Below is a small trained network, with its code and all its weights. Each question gives an input and a target symbol and asks what happens when units are switched off, that is, made to give their printed mean instead of their output.

import numpy as np


def w(rows, s, z=0):
    codes = np.array(rows[::2]) - 128.0
    scale = np.full(codes.shape[1], s)
    scale[-1] = z or s
    return codes * scale


def norm(h):
    return h / np.sqrt((h * h).mean(-1, keepdims=True) + 1e-5)


def f(y):
    return y / 2 * (1 + np.tanh(0.7978845608 * (y + 0.044715 * y**3)))


def softmax(a):
    e = np.exp(a - a.max(-1, keepdims=True))
    return e / e.sum(-1, keepdims=True)


def log_softmax(a):
    a = a - a.max(-1, keepdims=True)
    return a - np.log(np.exp(a).sum(-1, keepdims=True))


def net(x, mask):
    ids = ['ΓΔΘΣΨΩαβεζμ'.index(c) for c in x.split()]
    T = len(ids)
    res = E[ids] + P[:T]
    u = 0
    for l in range(2):
        q, k, v = (norm(res) @ M[l].T for M in (Q, K, V))
        z = softmax(np.where(np.tri(T) > 0, q @ k.T / 2**0.5, -1e9)) @ v
        res = res + np.where(mask[u], z, O[l][:, -1]) @ O[l][:, :-1]
        u += 1
        y = f(norm(res) @ A[l][:, :-1].T + A[l][:, -1])
        res = res + np.where(mask[u : u + 8], y, B[l][:, -1]) @ B[l][:, :-1]
        u += 8
    return log_softmax(norm(res)[-1] @ U[:, :-1].T + U[:, -1])


Q, K, V, O, A, B = {}, {}, {}, {}, {}, {}
E = w([
[39,111,26,124],'Γ',
[85,118,222,134],'Δ',
[35,97,41,141],'Θ',
[39,58,52,139],'Σ',
[132,27,200,111],'Ψ',
[106,46,200,103],'Ω',
[107,116,242,167],'α',
[147,16,127,56],'β',
[65,222,117,223],'ε',
[144,80,254,183],'ζ',
[180,151,31,26],'μ',
],0.0086)
P = w([
[3,167,187,30],'0',
[30,105,145,85],'1',
[57,94,146,121],'2',
[91,96,132,136],'3',
[110,82,124,165],'4',
[137,85,114,181],'5',
[164,85,106,194],'6',
[188,81,105,209],'7',
[212,79,107,217],'8',
[232,85,91,217],'9',
],0.0054)
Q[0] = w([
[199,139,173,56],'0.h1',
[102,167,244,7],'0.h1',
],0.016)
K[0] = w([
[5,115,140,95],'0.h1',
[61,164,175,43],'0.h1',
],0.012)
V[0] = w([
[190,49,217,167],'0.h1',
[195,6,1,35],'0.h1',
],0.0063)
O[0] = w([
[5,69,76,164,2],'0.h1',
[72,147,225,55,172],'0.h1',
],0.011,0.00075)
A[0] = w([
[108,203,129,143,138],'0.n1',
[136,172,116,68,165],'0.n2',
[132,123,202,200,187],'0.n3',
[139,78,67,180,113],'0.n4',
[77,184,109,176,183],'0.n5',
[185,41,93,75,183],'0.n6',
[194,245,135,201,2],'0.n7',
[138,138,73,99,95],'0.n8',
],0.011,0.0074)
B[0] = w([
[47,116,144,131,133],'0.n1',
[136,44,152,176,186],'0.n2',
[253,78,122,116,255],'0.n3',
[143,178,214,133,231],'0.n4',
[82,161,249,73,206],'0.n5',
[254,124,131,205,237],'0.n6',
[66,33,201,79,131],'0.n7',
[130,50,124,107,119],'0.n8',
],0.0067,0.0047)
Q[1] = w([
[68,145,16,254],'1.h1',
[158,141,219,226],'1.h1',
],0.0085)
K[1] = w([
[239,168,89,193],'1.h1',
[92,149,182,253],'1.h1',
],0.012)
V[1] = w([
[43,99,92,137],'1.h1',
[108,218,255,160],'1.h1',
],0.0055)
O[1] = w([
[104,2,154,214,123],'1.h1',
[78,176,189,172,252],'1.h1',
],0.0084,0.0045)
A[1] = w([
[100,198,94,79,149],'1.n1',
[76,189,177,138,116],'1.n2',
[53,158,9,205,3],'1.n3',
[154,154,171,122,133],'1.n4',
[44,109,109,158,226],'1.n5',
[114,130,185,187,57],'1.n6',
[119,121,163,181,73],'1.n7',
[188,182,92,162,127],'1.n8',
],0.012,0.0051)
B[1] = w([
[112,82,95,153,136],'1.n1',
[128,83,113,128,236],'1.n2',
[245,173,183,204,142],'1.n3',
[140,118,92,154,202],'1.n4',
[169,203,102,132,253],'1.n5',
[143,102,97,102,222],'1.n6',
[132,94,93,106,190],'1.n7',
[58,83,176,156,184],'1.n8',
],0.012,0.0048)
U = w([
[223,158,172,100,87],'Γ',
[100,186,135,143,254],'Δ',
[163,157,133,98,233],'Θ',
[71,123,169,93,210],'Σ',
[91,14,91,94,90],'Ψ',
[193,95,56,57,52],'Ω',
[47,111,136,230,129],'α',
[78,93,235,65,94],'β',
[199,228,126,229,17],'ε',
[159,128,5,185,94],'ζ',
[196,168,172,19,99],'μ',
],0.019,0.0081)

Each question gives the input, a string of symbols that net reads in full, and the target symbol t.
The units are the heads (2 rows each of Q, K, V and O) and the neurons (one row each of A and B). Each row of codes is followed by its name. A weight is (code - 128) times the scale printed after its matrix; where a second scale follows, it is the last column's (O, A, B and U).
mask holds one flag per unit, layer by layer, with each layer's heads first. A switched-off unit (its flag False) gives its mean, the last column of its rows in O or B, instead of its output. The means were averaged over made-up inputs and are rounded, as every weight is.
A unit's drop is (log p(t) with every unit on - log p(t) with that unit switched off) / (log p(t) with every unit on - log p(t) with every unit switched off).
The circuit of an input: a set's keep is (log p(t) with only the set's units on - log p(t) with every unit switched off) / (log p(t) with every unit on - log p(t) with every unit switched off). Starting from the 12 units with the biggest drops (on a tie, the unit counted first), units are removed one at a time, each time the one whose removal leaves the highest keep (on an exact tie, the one counted first), for as long as the keep stays at least 0.8.
units of the circuit, in order: the units of the circuit, biggest drop first
most important unit: the unit with the biggest drop
k most important neurons: the k neurons with the biggest drops, biggest first
top k neurons in layer l: the k neurons of layer l with the biggest drops, biggest first
input Γ ε Δ Ψ Γ, target Δ: units of the circuit, in order	[0.h1, 1.n5, 0.n5]
input α Ψ Γ Ψ, target α: 2 most important neurons	[1.n8, 1.n5]
input Ψ μ α Ψ, target Ψ: 3 most important neurons	[1.n5, 1.n3, 0.n4]
input ζ Ψ Γ α, target ζ: most important neuron	[1.n8]
input Ψ Ψ Δ, target Ψ: top 4 neurons in layer 1	[1.n6, 1.n7, 1.n3, 1.n8]
input Γ Γ Ψ, target Γ: units of the circuit, in order	[0.h1, 0.n6]
input ζ Θ Γ, target ε: 2 most important neurons	[0.n3, 1.n3]
input Γ Δ ζ Θ, target ε: units of the circuit, in order	[0.h1, 1.n3]
input ε Ψ β Γ Θ, target Σ: units of the circuit, in order	[0.h1, 0.n3]
input μ Ψ α, target μ: 3 most important neurons	[0.n3, 0.n6, 1.n8]
input Γ Γ Θ, target Ω: 2 most important neurons	[0.n3, 0.n2]
input Ψ ζ Δ, target Ψ: 4 most important neurons	[1.n6, 0.n5, 1.n7, 1.n3]
input Δ ε Θ Γ Ω, target ε: units of the circuit, in order	[0.h1, 0.n4]
input Γ Θ Θ, target Ω: 3 most important neurons	[0.n3, 1.n5, 0.n2]
input α Ψ Ψ Γ Γ ε Θ Γ, target α: top 2 neurons in layer 0	[0.n6, 0.n3]
input Ω Γ Γ Ψ Γ Σ Γ, target μ: top 2 neurons in layer 0	[0.n6, 0.n4]
input Γ β Γ Θ Γ, target Ω: 4 most important neurons	[1.n8, 0.n5, 1.n5, 1.n6]
input α Γ μ, target α: most important unit	0.n6
input Γ ε ε α ε Σ, target α: 3 most important neurons	[1.n8, 1.n5, 0.n3]
input β Γ Ψ Ψ β β α ε, target α: most important unit	0.h1
input α Ω Δ Σ Ψ Θ Ψ Γ Γ, target Δ: 3 most important neurons	[1.n5, 0.n3, 0.n6]
input ζ Σ Γ Γ Γ Γ Σ, target μ: 3 most important neurons	[1.n5, 1.n8, 0.n4]
input Ψ Θ Γ Γ, target Ω: 3 most important neurons	[1.n8, 1.n5, 0.n5]
input ζ Ω β, target ζ: 3 most important neurons	[0.n3, 1.n8, 0.n5]
input Ω α Δ Γ Γ Ψ Θ, target Δ: 2 most important neurons	[1.n5, 0.n5]
input Γ β Θ Σ, target Σ: top 3 neurons in layer 0	[0.n3, 0.n6, 0.n4]
input Ψ Θ α Ψ Γ Γ Γ Γ, target Ψ: top 2 neurons in layer 1	[1.n3, 1.n7]
input Γ ε α, target Γ: units of the circuit, in order	[0.n3]
input μ Ψ Ω Ψ Ψ Γ Ψ β, target Ψ: top 2 neurons in layer 1	[1.n5, 1.n3]
